Below is a small trained network, with its code and all its weights. Each question gives an input and a class and asks what happens when units are switched off, that is, made to give their printed mean instead of their output.

import numpy as np


def w(rows, s, z=0):
    codes = np.array(rows[::2]) - 128.0
    scale = np.full(codes.shape[1], s)
    scale[-1] = z or s
    return codes * scale


def f(y):
    return y / 2 * (1 + np.tanh(0.7978845608 * (y + 0.044715 * y**3)))


def log_softmax(a):
    a = a - a.max(-1, keepdims=True)
    return a - np.log(np.exp(a).sum(-1, keepdims=True))


def net(x, mask):
    res = np.array(x, float).reshape(1, 6) / 4 @ E
    y = f(res @ A[0][:, :-1].T + A[0][:, -1])
    res = res + np.where(mask, y, B[0][:, -1]) @ B[0][:, :-1]
    return log_softmax(res[-1] @ U[:, :-1].T + U[:, -1])


A, B = {}, {}
E = w([
[130,135,128,132],'x0',
[141,191,196,26],'x1',
[128,128,128,132],'x2',
[46,185,25,106],'x3',
[173,253,110,224],'x4',
[210,112,19,91],'x5',
],0.0077)
A[0] = w([
[81,146,142,142,23],'N1',
[192,118,60,87,32],'N2',
[169,121,100,114,22],'N3',
[118,84,171,113,19],'N4',
[176,137,111,76,9],'N5',
[164,96,87,90,95],'N6',
[22,161,94,122,31],'N7',
[52,195,189,150,107],'N8',
[228,88,194,175,50],'N9',
[95,59,107,92,168],'N10',
[146,138,120,117,8],'N11',
[134,225,164,211,165],'N12',
[38,144,192,138,37],'N13',
[19,155,51,174,214],'N14',
[92,74,128,100,68],'N15',
[165,130,63,103,11],'N16',
[168,225,154,55,170],'N17',
[49,143,170,151,41],'N18',
[146,174,162,64,51],'N19',
[72,93,158,108,132],'N20',
[97,155,82,94,21],'N21',
[81,158,71,115,50],'N22',
[147,185,118,162,251],'N23',
[118,178,105,147,253],'N24',
[49,178,26,77,71],'N25',
[91,143,107,118,63],'N26',
[197,115,37,88,46],'N27',
[16,52,172,127,119],'N28',
[60,166,81,97,79],'N29',
[5,169,108,129,35],'N30',
[145,174,178,79,78],'N31',
[69,112,173,186,64],'N32',
[100,90,134,76,113],'N33',
[155,62,86,231,202],'N34',
[58,136,186,166,65],'N35',
[105,103,116,242,157],'N36',
[55,69,137,38,152],'N37',
[171,130,96,86,73],'N38',
[188,131,90,93,53],'N39',
[137,194,167,52,77],'N40',
[180,95,170,141,43],'N41',
],0.011,0.0054)
B[0] = w([
[222,101,78,210,127],'N1',
[174,168,46,182,160],'N2',
[184,94,68,211,124],'N3',
[190,120,107,131,153],'N4',
[143,79,37,195,128],'N5',
[171,203,94,165,153],'N6',
[196,58,158,136,171],'N7',
[146,156,53,132,210],'N8',
[200,52,213,111,204],'N9',
[107,188,127,49,205],'N10',
[164,97,91,183,111],'N11',
[187,172,74,36,250],'N12',
[171,111,49,192,184],'N13',
[113,102,152,86,251],'N14',
[170,120,153,108,161],'N15',
[172,126,74,187,144],'N16',
[52,46,90,71,217],'N17',
[205,130,48,178,163],'N18',
[86,53,42,176,160],'N19',
[180,172,57,91,185],'N20',
[186,65,129,128,140],'N21',
[186,60,197,195,157],'N22',
[132,178,152,25,223],'N23',
[127,154,152,70,213],'N24',
[183,56,197,116,213],'N25',
[167,81,169,181,129],'N26',
[153,188,49,201,181],'N27',
[133,211,81,114,234],'N28',
[174,61,197,116,173],'N29',
[207,66,130,150,181],'N30',
[117,47,106,148,169],'N31',
[166,83,41,178,169],'N32',
[138,135,92,92,176],'N33',
[41,58,100,66,254],'N34',
[176,142,2,225,180],'N35',
[109,70,37,69,220],'N36',
[153,157,112,46,245],'N37',
[133,147,57,170,138],'N38',
[168,144,47,170,142],'N39',
[43,41,58,145,185],'N40',
[218,69,185,160,155],'N41',
],0.0076,0.0085)
U = w([
[217,152,56,234,77],'0',
[189,173,135,73,176],'1',
[255,10,229,164,14],'2',
[46,29,89,148,78],'3',
[160,129,136,110,255],'4',
[157,138,138,104,239],'5',
[48,210,223,148,88],'6',
],0.0086,0.0069)

Each question gives the input, the list of numbers given to net, and the class t.
The units are the neurons (one row each of A and B). Each row of codes is followed by its name. A weight is (code - 128) times the scale printed after its matrix; where a second scale follows, it is the last column's (A, B and U).
mask holds one flag per neuron, in row order. A switched-off neuron (its flag False) gives its mean, the last column of its row in B, instead of its output. The means were averaged over made-up inputs and are rounded, as every weight is.
A unit's drop is (log p(t) with every unit on - log p(t) with that unit switched off) / (log p(t) with every unit on - log p(t) with every unit switched off).
The circuit of an input: a set's keep is (log p(t) with only the set's units on - log p(t) with every unit switched off) / (log p(t) with every unit on - log p(t) with every unit switched off). Starting from the 12 units with the biggest drops (on a tie, the unit counted first), units are removed one at a time, each time the one whose removal leaves the highest keep (on an exact tie, the one counted first), for as long as the keep stays at least 0.8.
circuit, biggest first: the units of the circuit, biggest drop first
most important unit: the unit with the biggest drop
k most important neurons: the k neurons with the biggest drops, biggest first
drop when u is switched off: that unit's drop, to one decimal
input [-2,6,0,-5,-5,1], class 3: most important unit -> N40
input [1,3,-2,6,-7,-8], class 0: circuit, biggest first -> (N13; N35; N18)
input [5,-1,5,0,8,3], class 1: circuit, biggest first -> (N12; N23)
input [8,-7,2,-2,-8,-1], class 1: circuit, biggest first -> (N28; N10)
input [-6,-4,-7,7,-7,-5], class 1: circuit, biggest first -> (N28; N37)
input [4,-3,7,-6,7,-8], class 0: 2 most important neurons -> (N35; N32)
input [-2,7,-5,6,0,-6], class 3: 2 most important neurons -> (N40; N17)
input [-1,-2,-1,6,-7,3], class 1: circuit, biggest first -> (N10; N37)
input [3,8,-1,-2,-5,6], class 3: circuit, biggest first -> (N17; N40)
input [5,3,-6,-7,6,5], class 2: 2 most important neurons -> (N9; N28)
input [4,-7,7,3,4,-1], class 3: 2 most important neurons -> (N34; N36)
input [-3,5,-5,7,6,6], class 2: 3 most important neurons -> (N25; N22; N29)
input [-3,3,3,-6,-6,-7], class 0: 2 most important neurons -> (N35; N13)
input [3,-8,4,-7,7,-6], class 3: circuit, biggest first -> (N34)
input [7,8,4,2,3,6], class 3: 2 most important neurons -> (N17; N40)
input [0,-4,6,0,8,-3], class 1: 2 most important neurons -> (N12; N23)
input [-8,-7,1,1,7,6], class 4: 2 most important neurons -> (N34; N23)
input [-3,0,-1,-5,-7,5], class 1: 2 most important neurons -> (N10; N37)
input [0,-8,6,-4,7,-2], class 3: 2 most important neurons -> (N34; N36)
input [-7,4,-5,-7,-2,6], class 2: circuit, biggest first -> (N9)
input [-6,4,5,4,-6,8], class 0: drop when N29 is switched off -> 0.0
input [1,7,0,-4,3,-4], class 3: drop when N17 is switched off -> 0.2
input [5,-3,5,1,-7,-8], class 0: drop when N35 is switched off -> 0.1
